veb: [-21.6 -23.3  -5.0  -6.8]
sato: [ 19.3  19.3 -46.7  -3.8]
fulib: [ 25.1  25.1 -85.6 -85.6]
zikol: [-16.8  12.3  40.8 -29.9]
sem: [-10.9  24.7  24.7  53.1]
vero: [ 41.6 -67.5  53.7 -28.6]
motin: [ 53.7  41.6 -67.5 -13.8]
Segof: [ 47.1  43.4 -21.3   1.9]
rev: [-67.5  41.6  53.7]  motin
rev: [25.1 25.1]  fulib
again sem:   [24.7]
find: [ 25.1  25.1 -85.6 -85.6]  fulib
find: [ 19.3  19.3 -46.7  -3.8]  sato
again sato:   [19.3]

vibev: [ 18.2  -7.6  77.8 -15.9]
nare: [ 81.1 -23.3   8.5  88.2]
Sored: [  8.6 -34.2   9.6  56.3]
Geg: [ 81.1 -23.3   8.5  13.7]
sovid: [ 84.2 -34.5  84.2  84.2]
motov: [-23.4   8.5 -57.7 -15.9]
rev: [84.2 84.2]  sovid
again sovid:   [84.2]
find: [ 81.1 -23.3   8.5  13.7]  Geg

Bof: [-41.3 -21.6   0.7 -65.9   9.7 -47.7 -64.6 -69.3 -64.1  -2.9  -7.9 -24.6
  27.7  64.0  31.9 -33.9 -39.4  39.0 -42.2 -65.2 -32.5  52.8  52.0 -29.2
 -24.3 -21.1  43.1 -67.2  28.8 -54.8  14.6 -44.1  39.7  44.3 -36.6  66.3
   4.5 -26.7  64.1 -49.2  -5.4  22.2 -50.4  49.2]
fedot: [-65.8   9.7  -9.9 -20.7   9.7  13.4  39.0 -39.9 -31.8 -32.7   6.4  54.6
   4.2 -28.1  56.3  -4.4  62.7  10.1  51.0 -64.1  39.1  19.6  20.7 -66.8
 -14.3 -30.2  34.9 -29.1 -10.9 -31.1  53.0 -57.6  19.5  60.4 -57.4 -23.0
 -71.2 -28.3 -41.8 -52.3 -63.1  -1.9   0.8   1.4]
vido: [ 29.8 -45.6  45.1 -69.0 -40.6 -41.9 -67.1  56.5 -28.9  45.3 -38.4  49.2
 -57.5  38.1  24.7 -61.6  66.3  42.3 -67.5  45.7  45.3  10.7  53.4   3.1
 -42.9  21.4 -18.9 -17.0  17.7 -41.5 -56.5  20.7  26.3 -34.8 -15.4  53.0
  21.7 -43.7  40.7 -15.4  -9.5  43.2  -0.3 -65.9]
sipu: [-64.8 -10.4   4.6 -61.3 -62.7  -5.0  -3.5 -29.6  53.2  12.3  71.3  67.4
  19.5  17.6  36.7 -19.3  62.2 -62.5  -6.8  71.3 -51.0  26.4  30.4  57.6
  -3.6   0.0  51.2 -50.5  18.4 -61.7  57.4  18.2   1.7 -31.8  12.9 -43.2
  15.2  -8.4  71.1  33.4  48.8  -0.3  59.2 -49.2]
lufes: [ 15.5  28.7  46.2 -38.2  46.6  56.2 -68.6 -32.6  21.3  19.5 -61.0  16.4
   2.9 -33.2  70.3  67.1  40.8 -68.2 -43.8  64.1  40.8  -5.9  25.3 -71.1
  61.9  -0.6  37.4  -2.0  22.1 -22.4 -31.0  35.6 -10.3  16.6 -53.6  16.4
   2.5  13.4  56.7 -21.2  12.1  -6.6  14.9  53.3]
favis: [ 22.8  50.2  36.2  67.9  63.6 -69.3 -11.3  71.1  30.9  44.1 -60.9  12.3
  49.2  12.1  57.4  57.9  71.2  60.5 -21.2 -66.2 -12.2  -6.0 -62.4 -27.9
  37.1 -57.1 -62.5  24.2 -26.9  22.1 -45.7 -65.8 -12.9 -29.4 -35.0  30.9
   6.1  63.7   0.5  50.1 -41.5 -56.9  15.3 -16.7]
vizip: [ 22.1  14.7 -70.7  40.7   1.7 -62.6  54.0  71.5  41.5 -35.8 -14.6 -40.8
 -22.8  29.7  40.6  70.0  10.0 -46.2 -41.0 -68.4  56.0  15.6  35.6 -12.3
  42.2  -9.7 -52.8  28.2 -58.2  47.0  32.8  54.6  62.8  58.7  25.1  32.6
  29.6 -42.3  -5.2  -7.2  31.0  41.5 -44.6  39.3]
kodip: [-58.6  11.8 -44.6  -3.0 -58.3 -64.9  63.9 -25.7  36.1 -37.6 -71.7 -65.2
 -32.4 -10.1  26.9  51.0 -55.1  14.1  59.7  39.3 -20.7 -47.9 -43.0 -19.8
   0.9   8.9 -54.8 -40.5 -24.1 -38.3 -13.4 -50.2   4.8  39.8  57.6  -8.1
   2.9 -34.3 -53.3  66.7 -28.9  61.8 -36.7 -68.4]
Sov: [ 60.7 -26.1 -17.4  -5.8 -45.0 -52.5 -45.4 -67.9  45.0  -8.1  11.2  66.2
  26.6  49.3  -9.2 -71.6  13.4   5.7  -2.6  -6.6 -18.0 -50.7 -46.1 -62.5
  -8.7 -67.4 -26.0  18.0  56.5 -61.8  25.6  63.6 -65.3  28.5 -65.3   5.6
 -57.1 -39.1 -26.8  20.6  27.7 -11.2  19.0  67.9]
Duv: [ 39.8  30.5  11.4 -28.6 -21.5 -65.4 -34.1  35.0  31.3  44.1 -14.7 -26.1
  35.0 -56.8  54.3 -51.1  41.3 -20.1  36.3 -42.9 -15.9  25.1  59.4 -11.7
 -49.5 -70.5 -43.2  18.9  41.8 -54.4   6.8 -27.7  33.8 -35.8  33.2  66.4
 -33.4  -7.5 -27.1 -19.4 -43.3  -0.5 -62.7  -9.4]
gofu: [-44.8  43.2  38.5 -21.2  44.4 -10.1   2.5  42.1 -63.4  46.7 -42.3  58.5
  11.8  71.5 -67.3 -42.3  48.8  19.4  52.8 -40.0  25.4  17.5  45.4  -0.6
  29.4  38.4 -61.7  57.4 -31.8  51.2   1.7  18.4 -50.5  18.2 -18.7  -2.7
  48.1  43.7 -23.4  52.5 -21.0 -27.3  70.6   1.6]
rev: [  9.7 -65.9]  Bof
rev: [ 18.2 -50.5  18.4   1.7  51.2 -31.8  57.4 -61.7]  gofu

nor: [ 64.1  64.1 -72.5   8.3  13.4 -64.1  64.1]
noge: [ 58.5 -22.2  35.5 -22.2  50.0 -22.2  68.9]
mifor: [ 45.9  37.9  64.1  -7.5  68.9  68.9 -22.2]
rev: [-22.2  68.9  68.9  -7.5  64.1]  mifor
rev: [ 64.1 -64.1  13.4   8.3 -72.5]  nor
find: [ 58.5 -22.2  35.5 -22.2  50.0 -22.2  68.9]  noge
again noge:   [-22.2]
again mifor:   [68.9]
again nor:   [64.1]

